Here is a tiny trained network, its code and every weight. The questions are about switching its units off for an input and a target symbol, where a switched-off unit gives its printed mean instead of its output.

import numpy as np


def w(rows, s, z=0):
    codes = np.array(rows[::2]) - 128.0
    scale = np.full(codes.shape[1], s)
    scale[-1] = z or s
    return codes * scale


def f(y):
    return np.maximum(y, 0)


def softmax(a):
    e = np.exp(a - a.max(-1, keepdims=True))
    return e / e.sum(-1, keepdims=True)


def log_softmax(a):
    a = a - a.max(-1, keepdims=True)
    return a - np.log(np.exp(a).sum(-1, keepdims=True))


def net(x, mask):
    ids = ['βγδεζθμξπφ'.index(c) for c in x.split()]
    T = len(ids)
    res = E[ids] + P[:T]
    r = res
    for j in range(3):
        rows = slice(2 * j, 2 * j + 2)
        q, k, v = (r @ M[0][rows].T for M in (Q, K, V))
        z = softmax(np.where(np.tri(T) > 0, q @ k.T / 2**0.5, -1e9)) @ v
        o = O[0][rows]
        res = res + np.where(mask[j], z, o[:, -1]) @ o[:, :-1]
    y = f(res @ A[0][:, :-1].T + A[0][:, -1])
    res = res + np.where(mask[3:11], y, B[0][:, -1]) @ B[0][:, :-1]
    return log_softmax(res[-1] @ U[:, :-1].T + U[:, -1])


Q, K, V, O, A, B = {}, {}, {}, {}, {}, {}
E = w([
[164,84,58,189,166],'β',
[192,45,151,110,87],'γ',
[133,162,47,81,197],'δ',
[107,54,151,196,179],'ε',
[209,190,166,62,30],'ζ',
[151,194,15,117,116],'θ',
[86,178,112,191,165],'μ',
[86,179,199,136,60],'ξ',
[89,95,130,222,57],'π',
[17,97,134,6,155],'φ',
],0.011)
P = w([
[135,97,146,157,111],'0',
[117,98,131,159,133],'1',
[90,101,95,145,105],'2',
[87,96,87,150,100],'3',
[79,98,43,147,111],'4',
[67,110,58,147,77],'5',
[58,100,52,138,91],'6',
[41,116,31,132,83],'7',
[26,113,3,129,65],'8',
[54,122,14,155,83],'9',
],0.0035)
Q[0] = w([
[176,80,250,13,79],'h0',
[225,159,223,43,38],'h0',
[111,53,130,152,51],'h1',
[68,122,177,101,206],'h1',
[134,109,255,156,104],'h2',
[192,184,159,41,73],'h2',
],0.0076)
K[0] = w([
[231,107,149,163,118],'h0',
[255,155,137,148,92],'h0',
[73,111,179,133,79],'h1',
[208,158,135,222,115],'h1',
[138,63,208,169,115],'h2',
[230,132,131,105,112],'h2',
],0.0089)
V[0] = w([
[165,191,69,253,197],'h0',
[131,66,24,139,226],'h0',
[25,193,206,88,128],'h1',
[197,198,143,221,50],'h1',
[46,53,101,211,156],'h2',
[76,213,22,48,136],'h2',
],0.0072)
O[0] = w([
[208,171,163,221,213,115],'h0',
[201,117,254,109,148,201],'h0',
[31,196,93,102,179,83],'h1',
[180,178,61,222,75,120],'h1',
[73,75,193,181,133,251],'h2',
[143,179,200,71,100,156],'h2',
],0.0092,0.0031)
A[0] = w([
[102,166,69,115,53,122],'n0',
[113,132,62,97,75,185],'n1',
[254,120,105,218,39,254],'n2',
[187,197,123,69,190,173],'n3',
[188,106,142,144,252,130],'n4',
[184,224,164,159,172,190],'n5',
[207,45,186,103,92,198],'n6',
[101,66,190,186,160,224],'n7',
],0.0072,0.0028)
B[0] = w([
[109,145,101,126,203,168],'n0',
[109,168,108,106,189,177],'n1',
[202,111,66,214,115,254],'n2',
[115,79,223,81,2,158],'n3',
[181,146,171,88,234,190],'n4',
[158,206,223,182,111,179],'n5',
[136,58,81,51,93,209],'n6',
[48,85,151,113,170,254],'n7',
],0.0072,0.0073)
U = w([
[238,135,105,149,193,26],'β',
[181,65,67,111,60,64],'γ',
[180,176,233,84,125,84],'δ',
[116,104,161,145,224,67],'ε',
[179,202,39,122,120,116],'ζ',
[209,200,162,159,41,130],'θ',
[118,254,194,199,209,103],'μ',
[96,188,92,160,159,215],'ξ',
[104,127,120,241,44,4],'π',
[39,108,155,38,75,240],'φ',
],0.0064,0.0024)

Each question gives the input, a string of symbols that net reads in full, and the target symbol t.
The units are the heads (2 rows each of Q, K, V and O) and the neurons (one row each of A and B). Each row of codes is followed by its name. A weight is (code - 128) times the scale printed after its matrix; where a second scale follows, it is the last column's (O, A, B and U).
mask holds one flag per unit, heads first, then neurons. A switched-off unit (its flag False) gives its mean, the last column of its rows in O or B, instead of its output. The means were averaged over made-up inputs and are rounded, as every weight is.
A unit's drop is (log p(t) with every unit on - log p(t) with that unit switched off) / (log p(t) with every unit on - log p(t) with every unit switched off).
The circuit of an input: a set's keep is (log p(t) with only the set's units on - log p(t) with every unit switched off) / (log p(t) with every unit on - log p(t) with every unit switched off). Starting from all 11 units, units are removed one at a time, each time the one whose removal leaves the highest keep (on an exact tie, the one counted first), for as long as the keep stays at least 0.8.
units of the circuit, in order: the units of the circuit, biggest drop first
top k neurons: the k neurons with the biggest drops, biggest first
which heads matter: for each layer, one digit per head in row order, 1 if its drop is at least 0.15 and else 0, layers parted by /
input θ π π, target π: which heads matter -> 011
input ζ ε μ π μ φ γ γ, target φ: which heads matter -> 110
input β γ ε φ γ γ, target φ: top neuron -> [n2]
input ε μ ε ε β ε, target ε: which heads matter -> 101
input δ ζ ε δ γ φ π γ θ ε, target φ: units of the circuit, in order -> [h0; n2]
input ε φ θ φ ξ, target φ: units of the circuit, in order -> [h1; n2]
input μ ε θ γ μ ε φ θ, target φ: which heads matter -> 111
input φ δ γ ξ γ ξ δ π, target φ: which heads matter -> 110
input θ ε ε δ, target δ: units of the circuit, in order -> [h0; h2; n3; n5]
input φ φ ξ, target φ: units of the circuit, in order -> [h1; h0]
input θ ζ ξ, target ζ: which heads matter -> 111
input π ζ θ, target θ: top 2 neurons -> [n3; n5]
input φ δ ξ μ γ θ ξ π δ, target φ: which heads matter -> 101
input φ θ θ μ, target φ: units of the circuit, in order -> [h0]
input δ ε π θ μ, target μ: top 2 neurons -> [n5; n6]
input ξ γ γ γ δ μ δ ξ β θ, target θ: which heads matter -> 101
input φ θ ζ, target φ: which heads matter -> 110
input ξ ζ ξ, target ξ: which heads matter -> 110
input μ θ γ μ μ δ, target δ: which heads matter -> 101
input θ π μ γ, target γ: top neuron -> [n6]
input ζ φ μ ζ, target φ: top 2 neurons -> [n2; n3]
